Below is a small trained network, with its code and all its weights. Each question gives an input and a target symbol and asks what happens when units are switched off, that is, made to give their printed mean instead of their output.

import numpy as np


def w(rows, s, z=0):
    codes = np.array(rows[::2]) - 128.0
    scale = np.full(codes.shape[1], s)
    scale[-1] = z or s
    return codes * scale


def f(y):
    return y / 2 * (1 + np.tanh(0.7978845608 * (y + 0.044715 * y**3)))


def softmax(a):
    e = np.exp(a - a.max(-1, keepdims=True))
    return e / e.sum(-1, keepdims=True)


def log_softmax(a):
    a = a - a.max(-1, keepdims=True)
    return a - np.log(np.exp(a).sum(-1, keepdims=True))


def net(x, mask):
    ids = ['αβγδεζηθμξπσφψω'.index(c) for c in x.split()]
    T = len(ids)
    res = E[ids] + P[:T]
    q, k, v = (res @ M[0].T for M in (Q, K, V))
    z = softmax(np.where(np.tri(T) > 0, q @ k.T / 2**0.5, -1e9)) @ v
    res = res + np.where(mask[0], z, O[0][:, -1]) @ O[0][:, :-1]
    y = f(res @ A[0][:, :-1].T + A[0][:, -1])
    res = res + np.where(mask[1:13], y, B[0][:, -1]) @ B[0][:, :-1]
    return log_softmax(res[-1] @ U[:, :-1].T + U[:, -1])


Q, K, V, O, A, B = {}, {}, {}, {}, {}, {}
E = w([
[64,203,116,196,66,152,114,77],'α',
[89,126,150,159,111,142,153,108],'β',
[87,161,129,177,83,161,121,73],'γ',
[109,102,133,197,130,183,82,52],'δ',
[114,106,219,110,157,131,198,127],'ε',
[91,112,156,123,47,136,216,189],'ζ',
[90,122,116,173,57,161,135,106],'η',
[89,140,114,221,120,149,83,55],'θ',
[196,136,166,102,109,134,80,112],'μ',
[83,141,128,150,39,165,163,132],'ξ',
[146,53,156,182,151,197,81,60],'π',
[112,96,201,151,201,122,163,105],'σ',
[175,3,197,151,172,171,135,125],'φ',
[90,132,204,97,122,128,220,148],'ψ',
[104,104,183,124,121,158,177,115],'ω',
],0.019)
P = w([
[231,239,193,222,48,221,122,86],'0',
[112,166,168,241,178,155,151,77],'1',
[123,192,145,252,203,167,140,103],'2',
[78,158,156,228,166,187,144,82],'3',
[74,149,149,212,153,163,150,83],'4',
[70,131,150,200,126,178,154,87],'5',
[53,130,166,216,138,134,158,73],'6',
[50,117,154,196,108,148,158,78],'7',
[39,129,161,192,115,131,149,68],'8',
[2,137,166,171,119,126,166,66],'9',
[14,119,172,173,80,130,171,79],'10',
[13,126,186,167,69,110,166,86],'11',
[25,105,190,168,57,110,155,87],'12',
],0.0081)
Q[0] = w([
[7,72,162,196,104,168,167,145],'h0',
[198,179,52,76,180,97,86,153],'h0',
],0.012)
K[0] = w([
[189,171,168,95,85,66,88,152],'h0',
[2,91,70,151,189,154,182,166],'h0',
],0.0092)
V[0] = w([
[198,28,177,89,246,161,129,117],'h0',
[112,166,209,90,141,138,254,182],'h0',
],0.0084)
O[0] = w([
[163,67,199,185,19,17,88,63,16],'h0',
[213,102,71,54,194,53,251,75,3],'h0',
],0.014,0.0018)
A[0] = w([
[102,78,165,166,85,95,98,180,130],'n0',
[116,103,195,118,58,36,68,101,37],'n1',
[162,174,112,142,81,162,145,101,178],'n2',
[203,118,157,70,176,54,145,195,142],'n3',
[104,133,234,99,95,139,81,112,177],'n4',
[59,128,150,176,113,59,44,130,92],'n5',
[116,151,202,173,139,120,96,202,81],'n6',
[105,168,126,156,191,189,87,228,100],'n7',
[126,147,65,2,191,180,73,177,70],'n8',
[49,132,149,144,120,178,61,155,103],'n9',
[159,146,63,68,162,139,90,180,2],'n10',
[115,157,146,148,144,160,192,68,195],'n11',
],0.0083,0.008)
B[0] = w([
[82,164,90,107,191,129,87,60,226],'n0',
[169,102,188,128,234,192,202,149,220],'n1',
[85,36,133,135,233,80,105,142,163],'n2',
[73,207,102,125,69,157,92,114,153],'n3',
[77,170,53,152,109,130,99,85,253],'n4',
[87,96,117,52,80,165,138,141,240],'n5',
[145,102,87,163,26,156,130,129,187],'n6',
[168,50,139,25,93,136,71,83,198],'n7',
[44,175,152,239,129,61,136,125,209],'n8',
[246,208,209,92,129,68,255,191,245],'n9',
[86,149,171,90,67,7,135,77,157],'n10',
[164,76,90,129,106,119,79,222,207],'n11',
],0.0089,0.019)
U = w([
[117,173,217,129,112,52,110,92,65],'α',
[94,102,83,100,191,250,111,227,134],'β',
[132,141,175,101,184,145,131,181,124],'γ',
[91,125,99,65,38,132,55,80,137],'δ',
[131,134,119,118,56,43,130,14,103],'ε',
[123,202,110,169,150,108,147,109,141],'ζ',
[122,131,166,94,180,150,132,181,112],'η',
[158,134,164,111,136,151,151,185,108],'θ',
[129,143,139,254,64,99,58,168,254],'μ',
[22,112,100,80,109,117,41,90,160],'ξ',
[91,187,153,170,118,185,141,97,162],'π',
[158,111,205,201,112,65,177,135,110],'σ',
[109,116,164,79,156,120,152,74,27],'φ',
[127,155,69,36,164,168,134,96,96],'ψ',
[134,95,120,107,139,143,153,151,139],'ω',
],0.0061,0.0056)

Each question gives the input, a string of symbols that net reads in full, and the target symbol t.
The units are the heads (2 rows each of Q, K, V and O) and the neurons (one row each of A and B). Each row of codes is followed by its name. A weight is (code - 128) times the scale printed after its matrix; where a second scale follows, it is the last column's (O, A, B and U).
mask holds one flag per unit, heads first, then neurons. A switched-off unit (its flag False) gives its mean, the last column of its rows in O or B, instead of its output. The means were averaged over made-up inputs and are rounded, as every weight is.
A unit's drop is (log p(t) with every unit on - log p(t) with that unit switched off) / (log p(t) with every unit on - log p(t) with every unit switched off).
The circuit of an input: a set's keep is (log p(t) with only the set's units on - log p(t) with every unit switched off) / (log p(t) with every unit on - log p(t) with every unit switched off). Starting from the 12 units with the biggest drops (on a tie, the unit counted first), units are removed one at a time, each time the one whose removal leaves the highest keep (on an exact tie, the one counted first), for as long as the keep stays at least 0.8.
units of the circuit, in order: the units of the circuit, biggest drop first
unit that matters most: the unit with the biggest drop
k most important neurons: the k neurons with the biggest drops, biggest first
input ξ δ δ ξ ξ π ξ θ, target ξ: units of the circuit, in order -> (h0, n7, n9, n8)
input ζ π π α ε π ζ, target ζ: units of the circuit, in order -> (h0, n8, n5)
input ξ ζ θ δ δ π η ξ ω, target ξ: units of the circuit, in order -> (n9, h0, n8, n7)
input ε ξ π π, target ε: units of the circuit, in order -> (h0)
input β δ β ψ, target β: units of the circuit, in order -> (n9, h0)
input ζ γ ξ π ξ ψ, target ζ: units of the circuit, in order -> (h0, n8, n5)
input σ α ω π θ ε, target σ: units of the circuit, in order -> (h0, n0)
input δ ψ γ ξ δ ξ, target δ: 2 most important neurons -> (n7, n1)
input π σ ξ ζ ξ ξ α ε ξ γ, target π: 2 most important neurons -> (n1, n9)
input ψ π π ξ ξ ε ξ ζ ζ π ζ, target ψ: 2 most important neurons -> (n3, n8)
input ξ ζ π δ, target ξ: units of the circuit, in order -> (h0, n7, n8, n9)
input φ ξ ω ξ ξ ζ ξ σ π π π δ η, target φ: units of the circuit, in order -> (n1, h0, n0, n5)
input σ ξ ξ δ π σ π ζ ζ, target σ: units of the circuit, in order -> (h0, n4)
input ξ η π β π π δ, target ξ: units of the circuit, in order -> (h0, n7, n9, n8)
input ζ δ α θ θ, target ζ: 2 most important neurons -> (n8, n5)
input φ ζ ω α ε π α δ ε α ξ ξ, target φ: unit that matters most -> n1
input ε ξ ε γ π α π ε β σ, target ε: 3 most important neurons -> (n1, n3, n9)
input ε ε ξ π π δ ζ, target ε: 2 most important neurons -> (n1, n3)
input ζ μ π, target μ: 2 most important neurons -> (n7, n1)
input δ γ α, target δ: 3 most important neurons -> (n7, n1, n6)
input π β η, target π: most important neuron -> (n1)
input ε β σ ξ θ ψ δ ξ, target ε: 3 most important neurons -> (n1, n9, n3)
